[-4.805 3.297 -4.229 -3.653 3.904] value -4.805
[-2.106 5.996 -2.808 1.705 4.604] value -2.106
[2.824 -1.814 5.657 -4.073 1.339] value 2.824
[-5.760 -0.318 4.155 3.030 2.890] value -5.760
[-3.135 2.798 5.222 -6.014 3.019] value -3.135
[-4.788 -0.437 -0.265 0.148 1.132] value -4.788
---
[[ 712  151  496  901  111  240  350]
 [-305 -109 -139  138 -522 -583 -786]] -> 151

[[147  96 163 155  62]
 [204 172 152 101 124]] -> 96

[[2992 2761 2806 2339 3811 8534 6220]
 [3152 2180 2530 3505 6272 2224 5272]] -> 2761

[[  6  71 223  65  87]
 [ 69  49 127  11 147]] -> 71

[[2 7 5 3 8 5 3]
 [5 3 2 5 5 5 4]] -> 7

[[-224  655  199  577 -881 -562  380]
 [-659  133  860  483  492  429 -181]] -> 655

[[ 411 -522  972 -561  636 -298  994]
 [ -26  865  -18  709  533  690   98]] -> -522
---
[[4, 4, 9, 2, 4, 5], [4, 4, 0, 5, 3, 3]] Answer: 5
[-13, -16, -30, 28] Answer: -16
[[-48, -34, 46, -22, -16], [-36, 33, 21, 3, -10]] Answer: 21
[809, 587, 823, 232] Answer: 587
[18, 57, 45, 96] Answer: 57
[778, 710, 165, 657] Answer: 710
[2, 7, 7, 2] Answer: 7
---
[1.718 2.957 1.187 -3.501 2.484 4.904 -0.071] => 1.718
[2.766 -0.373 5.701 -2.213] => 2.766
[-5.503 -3.170 2.154 -1.646 4.131 0.649 -4.916] => -5.503
[-4.599 2.366 -0.647 -5.041 -1.823 3.588 -0.287] => -4.599
[-0.101 1.320 -0.688 -5.271] => -0.101
[6.459 -4.525 -4.655 0.051] => 6.459
---
-0.773   4.503   6.285   4.607   4.953   2.364 -> -0.773
 2.673   2.779  -1.057   5.207 -> 2.673
-2.884   2.804   4.790  -0.575  -3.631   3.193   1.992 -> -2.884
 0.086   3.552   2.433  -1.208  -5.807 -> 0.086
 1.737   2.999   2.015  -2.375   0.605  -5.429 -> 1.737
 3.850   2.017   0.999  -1.026  -0.541  -0.583   5.322 -> 3.850
-0.374   4.499  -1.391  -0.489   6.296 -> -0.374
-1.651  -1.825   2.511   0.549  -5.603 -> -1.651
 1.757   0.803  -0.035  -1.528  -5.516  -1.992 -> 1.757
---
-329   -43  -137   -89   535   365   -53   -30   122  -387
-453   593   175   372    -1    17   319  -466   -85    31
-225   487    21   -16   119   362  -341   290  -498   -35
 129   354   420    48  -263    94   333   -38  -252  -589
 -97   -62   -26  -238   315  -571  -342   177   733   227
  54   -38  -148   193   -38   199   508  -342  -232   -68
  62    86  -470  -125   134   229   298   107    39  -232
: 227

34  22  53  85  66  37  53  49  36  72  11  42  63  42  41
45  32   9  44  54  27  37   7  12  59  77  42  41  29   8
38  19  33  80  71  31  51  29  24  81  34  43  59  35  26
46  52  15   0  20  38  26  17  33  15  78  39  18  34  23
43  25  14  60  62  27  42  11  14  72  66  43  48  30  10
: 26

201  156  168  133  172  195  145  199  199  182  192  170  157
200  195  196  146  150  232  159  199  199  172  188  147  190
149   70   70  149  201   22  143  146  143  178  162  204   82
212  137  120  132  149  202  111  212  211  178  198  144  134
147  191  181  184  138  171  173  145  146  145  144  134  187
140  205  198  186  139  185  179  141  141  144  142  135  198
: 134

34  52  58  33  45  48  52  46  74  63  50  69  45  46  64  65
73  28  54  75  74  63  58  69  34  52  61  52  80  70  56  53
52  45  40  52  40  43  41  42  44  37  43  36  40  42  37  36
45  59  59  45  61  59  58  61  52  61  58  62  63  59  61  62
24  86  62  23  61  61  61  61  35  64  60  64  62  61  65  66
37  67  62  37  54  56  58  54  65  68  56  69  53  55  65  66
: 62

81  61  31  20  33  43  41  70  50  69
51  56  36  16  37  39  36  48  47  43
56  58  35  15  36  39  37  51  47  47
74  63  31  12  33  41  38  65  50  61
48  55  37  17  38  39  36  45  46  40
79  63  30  14  32  42  39  69  51  66
45  54  37  17  38  38  36  43  46  38
61  59  34  14  35  40  37  55  48  51
67  62  32  12  34  41  38  60  49  56
: 38

8481  5348  2679  4283  7714  5826  4278
8428  6083  5424  4103  1245  5864  3913
1637  4015  3425  4782  9392  4560  4905
5501  3727  6516  6518  3218  3863  6293
2104  2391  4998  4596  6337  2970  3902
7318  3391  4302  3849  9304  5009  4916
4988  4857  5040  2876  8375  6203  5014
3970  5636  4121  6637  1908  3032  5277
: 4916

5808  4782  4402  7655  7768  5601  7628  5674  3912  5185  2628  5381  3232  3568
3430  3815  3865  4818  5394  4442  5874  4751  6224  6348  6945  3606  7840  2151
6638  5471  5263  8190  7961  6249  8204  6278  4829  5591  4371  6037  4841  4455
7773  8066  8719  7574  5175  8621  6162  7566  7945  6749  8922  6326  9994  5160
4678  3714  3461  5899  7005  4374  6873  5432  4143  5250  3297  5267  3614  4207
7540  8344  8072  6999  5225  8096  5316  7068  5294  6376  4439  6871  4254  7730
7339  8155  7167  7332  6086  7930  6244  6919  5498  6733  4911  7243  4558  8257
: 4207

94  85  59  68  85  53
51  76  47  63  23  83
52  77  46  64  23  84
66  80  55  73  81  69
67  63  56  42  58  58
49  72  48  65  13  82
75  66  59  92  58  61
49  71  49  65  12  82
94  87  58  67  82  52
91  97  50  65  72  51
91  99  49  64  71  50
50  75  47  64  19  83
: 51

138  488  803  264  585  383  541  518  213  198  330  739  109  534
279  471  323   59  304  266  165  147  505  610  627  550  251  329
563  222  527  392  234  362  142  516  395  776  738  286  310  304
174   48  437  422  256  373   79  632  127  542  304  227  370  538
428   52  282  384  571  805  408  400  567  516  169  569  581  242
319  639  387  198  600  353  317  478  124  609  290  269  241  497
582  560  399  159  522  676  192  205  249  419  291  709  288  636
573   51  264   88  293  283  598  641   99   61  692  545  614  480
481  507  169  641  653  435  420  655  250  580  389  213  612  494
 29  469  206  366  227  545  420  343  340  476  631  558  547  719
: 480
---
[-4.924 -0.247 6.284 -2.332 -0.185 -1.471 4.436] Out: 4.436
[1.657 0.566 4.079 6.400 -2.399] Out: -2.399
[-1.812 6.081 -0.364 2.554 -4.202 0.152] Out: 0.152
[-6.494 -1.667 -0.989 1.239 -4.904 0.856 6.176] Out: 6.176
[5.060 0.866 4.119 -1.811 -1.404] Out: -1.404
[-5.033 -2.596 1.208 6.458] Out: 6.458
[0.911 -4.816 -0.086 -0.523 2.628] Out: 2.628
[-3.600 -1.373 -1.286 2.977 1.093 4.899 -3.039] Out: -3.039
